Below is a small trained network, with its code and all its weights. Each question gives an input and a target symbol and asks what happens when units are switched off, that is, made to give their printed mean instead of their output.

import numpy as np


def w(rows, s, z=0):
    codes = np.array(rows[::2]) - 128.0
    scale = np.full(codes.shape[1], s)
    scale[-1] = z or s
    return codes * scale


def f(y):
    return y / 2 * (1 + np.tanh(0.7978845608 * (y + 0.044715 * y**3)))


def softmax(a):
    e = np.exp(a - a.max(-1, keepdims=True))
    return e / e.sum(-1, keepdims=True)


def log_softmax(a):
    a = a - a.max(-1, keepdims=True)
    return a - np.log(np.exp(a).sum(-1, keepdims=True))


def net(x, mask):
    ids = ['βεθλπστω'.index(c) for c in x.split()]
    T = len(ids)
    res = E[ids] + P[:T]
    u = 0
    for l in range(2):
        q, k, v = (res @ M[l].T for M in (Q, K, V))
        z = softmax(np.where(np.tri(T) > 0, q @ k.T / 2**0.5, -1e9)) @ v
        res = res + np.where(mask[u], z, O[l][:, -1]) @ O[l][:, :-1]
        u += 1
        y = f(res @ A[l][:, :-1].T + A[l][:, -1])
        res = res + np.where(mask[u : u + 16], y, B[l][:, -1]) @ B[l][:, :-1]
        u += 16
    return log_softmax(res[-1] @ U[:, :-1].T + U[:, -1])


Q, K, V, O, A, B = {}, {}, {}, {}, {}, {}
E = w([
[160,165,112,123,5,143,116,133,74],'β',
[105,187,163,161,134,170,110,198,185],'ε',
[86,151,91,141,176,110,135,125,158],'θ',
[102,97,153,80,127,118,120,59,123],'λ',
[76,104,172,158,92,127,160,147,135],'π',
[133,123,191,136,113,168,92,126,65],'σ',
[145,139,87,120,143,117,108,85,102],'τ',
[154,148,149,107,76,83,174,124,156],'ω',
],0.018)
P = w([
[116,119,116,102,138,70,38,144,138],'0',
[125,158,133,11,255,117,131,92,111],'1',
[78,212,103,81,176,154,139,124,165],'2',
[103,98,156,142,149,95,113,125,152],'3',
[198,139,125,155,123,79,161,162,33],'4',
[129,147,145,135,129,85,129,122,80],'5',
[66,155,148,155,97,93,98,108,150],'6',
[75,174,199,132,147,111,121,135,153],'7',
[99,234,175,128,164,124,163,129,121],'8',
],0.009)
Q[0] = w([
[101,55,13,120,190,140,136,91,113],'0.h1',
[195,4,83,108,98,253,186,172,206],'0.h1',
],0.012)
K[0] = w([
[125,158,171,153,125,198,229,88,96],'0.h1',
[167,69,28,139,178,247,193,69,150],'0.h1',
],0.015)
V[0] = w([
[87,162,86,174,198,76,175,160,129],'0.h1',
[255,146,148,63,120,91,124,140,225],'0.h1',
],0.011)
O[0] = w([
[50,159,106,54,113,2,113,171,19,1],'0.h1',
[172,219,223,224,87,59,67,118,161,189],'0.h1',
],0.006,0.0032)
A[0] = w([
[149,159,79,203,153,114,170,192,104,65],'0.n1',
[89,91,124,13,119,99,109,170,114,170],'0.n2',
[86,110,153,172,150,125,158,83,80,159],'0.n3',
[52,142,135,145,89,133,165,97,91,121],'0.n4',
[186,180,121,83,182,133,108,191,152,13],'0.n5',
[107,175,114,114,66,143,142,90,115,34],'0.n6',
[182,84,70,119,158,119,75,160,163,43],'0.n7',
[150,107,41,161,138,95,96,182,182,35],'0.n8',
[116,99,117,137,138,131,217,134,74,165],'0.n9',
[94,167,165,170,106,161,205,147,95,122],'0.n10',
[75,108,170,166,178,220,75,153,34,98],'0.n11',
[189,102,111,129,111,158,134,171,185,3],'0.n12',
[147,77,81,174,125,103,157,116,183,91],'0.n13',
[154,113,72,104,100,78,203,99,210,69],'0.n14',
[111,99,127,176,205,100,148,94,172,55],'0.n15',
[65,87,121,166,65,92,150,1,108,104],'0.n16',
],0.0079,0.0029)
B[0] = w([
[165,111,246,45,177,149,109,98,149,120],'0.n1',
[163,133,78,221,46,138,188,251,131,219],'0.n2',
[127,172,89,145,130,126,165,112,157,187],'0.n3',
[185,174,82,144,144,168,120,148,131,196],'0.n4',
[106,127,203,54,79,71,88,79,27,120],'0.n5',
[151,119,156,60,213,162,104,151,186,214],'0.n6',
[146,115,81,242,54,147,198,177,55,91],'0.n7',
[101,116,169,42,83,125,115,52,53,85],'0.n8',
[110,133,181,142,192,172,148,125,190,134],'0.n9',
[130,66,58,62,249,124,126,71,137,246],'0.n10',
[25,171,119,139,49,109,137,70,72,183],'0.n11',
[99,181,178,74,115,99,142,197,61,106],'0.n12',
[123,150,102,97,9,146,116,115,57,116],'0.n13',
[2,108,135,113,80,127,114,44,111,152],'0.n14',
[233,147,191,142,33,189,98,175,86,173],'0.n15',
[113,162,86,136,196,139,104,185,183,254],'0.n16',
],0.0081,0.0016)
Q[1] = w([
[180,252,157,64,218,146,254,75,74],'1.h1',
[61,220,57,112,104,157,73,111,213],'1.h1',
],0.0089)
K[1] = w([
[57,166,34,173,74,158,12,124,222],'1.h1',
[160,21,153,146,118,92,85,146,89],'1.h1',
],0.011)
V[1] = w([
[76,169,99,225,148,110,146,16,9],'1.h1',
[223,101,43,93,169,118,59,140,164],'1.h1',
],0.013)
O[1] = w([
[147,163,194,144,106,117,199,101,12,214],'1.h1',
[225,13,202,103,138,104,190,185,124,254],'1.h1',
],0.011,0.0049)
A[1] = w([
[165,166,132,65,80,134,156,115,113,31],'1.n1',
[106,151,175,92,124,91,168,206,123,55],'1.n2',
[88,87,129,129,166,78,123,84,84,139],'1.n3',
[71,73,55,66,113,156,186,158,71,134],'1.n4',
[190,116,27,161,84,65,155,57,157,91],'1.n5',
[186,130,182,151,120,164,135,3,181,131],'1.n6',
[68,84,44,108,134,170,40,107,125,79],'1.n7',
[80,54,131,93,184,160,124,76,117,111],'1.n8',
[41,99,184,98,143,90,49,131,113,60],'1.n9',
[79,155,136,122,92,162,112,119,75,1],'1.n10',
[105,64,83,115,122,254,166,140,102,129],'1.n11',
[82,98,83,122,88,193,150,92,144,17],'1.n12',
[42,72,167,198,125,111,228,73,194,63],'1.n13',
[178,138,164,226,191,126,58,108,116,16],'1.n14',
[139,110,146,153,199,189,110,188,92,156],'1.n15',
[148,64,131,130,139,54,69,197,156,22],'1.n16',
],0.0077,0.0044)
B[1] = w([
[151,119,118,167,75,142,85,130,165,164],'1.n1',
[98,119,70,88,152,120,60,103,120,189],'1.n2',
[26,153,217,51,180,149,157,144,209,152],'1.n3',
[152,147,60,143,67,113,237,97,205,150],'1.n4',
[102,142,182,109,178,164,124,162,176,151],'1.n5',
[139,110,63,60,45,100,76,165,89,253],'1.n6',
[174,154,144,196,160,143,180,148,80,154],'1.n7',
[31,143,143,196,2,174,146,175,145,127],'1.n8',
[164,67,146,128,184,124,154,80,122,126],'1.n9',
[160,41,125,134,160,126,114,154,188,161],'1.n10',
[57,90,109,159,140,112,174,89,117,155],'1.n11',
[107,127,90,95,139,94,126,167,111,129],'1.n12',
[219,133,110,152,140,126,147,84,166,156],'1.n13',
[106,129,104,64,64,131,174,102,189,160],'1.n14',
[145,145,174,185,153,133,106,142,81,191],'1.n15',
[49,94,139,110,102,144,122,61,108,181],'1.n16',
],0.0093,0.0062)
U = w([
[198,63,34,145,63,249,31,144,122,216],'β',
[115,165,122,143,186,86,3,114,133,210],'ε',
[72,100,16,114,117,81,125,192,103,16],'θ',
[108,14,81,122,99,158,81,118,155,59],'λ',
[161,118,77,234,172,133,151,76,185,102],'π',
[62,105,84,154,52,188,111,16,50,59],'σ',
[177,81,138,130,108,79,170,108,74,248],'τ',
[142,145,59,87,61,13,119,57,196,38],'ω',
],0.0043,0.0016)

Each question gives the input, a string of symbols that net reads in full, and the target symbol t.
The units are the heads (2 rows each of Q, K, V and O) and the neurons (one row each of A and B). Each row of codes is followed by its name. A weight is (code - 128) times the scale printed after its matrix; where a second scale follows, it is the last column's (O, A, B and U).
mask holds one flag per unit, layer by layer, with each layer's heads first. A switched-off unit (its flag False) gives its mean, the last column of its rows in O or B, instead of its output. The means were averaged over made-up inputs and are rounded, as every weight is.
A unit's drop is (log p(t) with every unit on - log p(t) with that unit switched off) / (log p(t) with every unit on - log p(t) with every unit switched off).
The circuit of an input: a set's keep is (log p(t) with only the set's units on - log p(t) with every unit switched off) / (log p(t) with every unit on - log p(t) with every unit switched off). Starting from the 12 units with the biggest drops (on a tie, the unit counted first), units are removed one at a time, each time the one whose removal leaves the highest keep (on an exact tie, the one counted first), for as long as the keep stays at least 0.8.
circuit, biggest first: the units of the circuit, biggest drop first
top k neurons: the k neurons with the biggest drops, biggest first
k most important neurons of layer l: the k neurons of layer l with the biggest drops, biggest first
drop of u: that unit's drop, to one decimal
input β ε θ, target β: 2 most important neurons of layer 0 => (0.n15 0.n12)
input σ σ ε, target σ: circuit, biggest first => (0.n11 1.h1)
input τ β β π ω, target λ: top 2 neurons => (0.n6 1.n16)
input θ τ ω, target θ: circuit, biggest first => (0.h1 0.n2)
input τ ω τ θ, target ω: most important neuron of layer 1 => (1.n14)
input σ ω λ τ θ τ, target σ: circuit, biggest first => (1.h1 0.n11 0.n6)
input ε ω τ ω τ β θ π, target π: top 2 neurons => (1.n6 1.n13)
input π ω ω, target π: top 2 neurons => (1.n7 1.n6)
input σ σ τ β, target σ: circuit, biggest first => (1.h1 0.n11)
input θ β σ, target θ: circuit, biggest first => (0.h1 0.n2)
input β β β λ, target β: circuit, biggest first => (0.h1 1.n6 0.n15)
input θ τ ω β τ σ β τ, target β: circuit, biggest first => (0.h1 1.n6)
input ω τ θ τ, target ω: circuit, biggest first => (0.h1 1.n14)
input ε τ ω τ τ, target ε: circuit, biggest first => (1.h1 1.n5 0.h1)
input ε τ τ β π β β β τ, target λ: top 2 neurons => (0.n6 0.n16)
input τ ω τ β ε β β β ε, target λ: top 4 neurons => (0.n16 0.n5 0.n6 0.n10)
input σ λ τ β β τ σ, target σ: circuit, biggest first => (0.n11)
input τ β π, target τ: circuit, biggest first => (1.h1 0.n7 0.n4)
input σ β σ θ ε τ, target σ: circuit, biggest first => (1.h1 0.n11)
input β ω β θ π, target λ: 2 most important neurons of layer 0 => (0.n10 0.n15)
input ε θ τ, target ε: most important neuron of layer 0 => (0.n5)
input λ σ β, target λ: 2 most important neurons of layer 1 => (1.n16 1.n11)
input π τ λ τ θ τ, target π: 2 most important neurons of layer 0 => (0.n2 0.n9)
input τ β τ β β τ θ, target λ: 2 most important neurons of layer 1 => (1.n16 1.n11)
input ω ω π β, target ω: 2 most important neurons of layer 1 => (1.n14 1.n15)
input τ τ β β ω, target λ: top 4 neurons => (0.n6 1.n16 0.n11 0.n4)
input ω σ θ τ β β β τ τ, target β: top neuron => (1.n6)
input τ τ ω τ ε, target ε: 2 most important neurons of layer 0 => (0.n14 0.n1)
input τ ω θ, target τ: drop of 1.h1 => 0.8
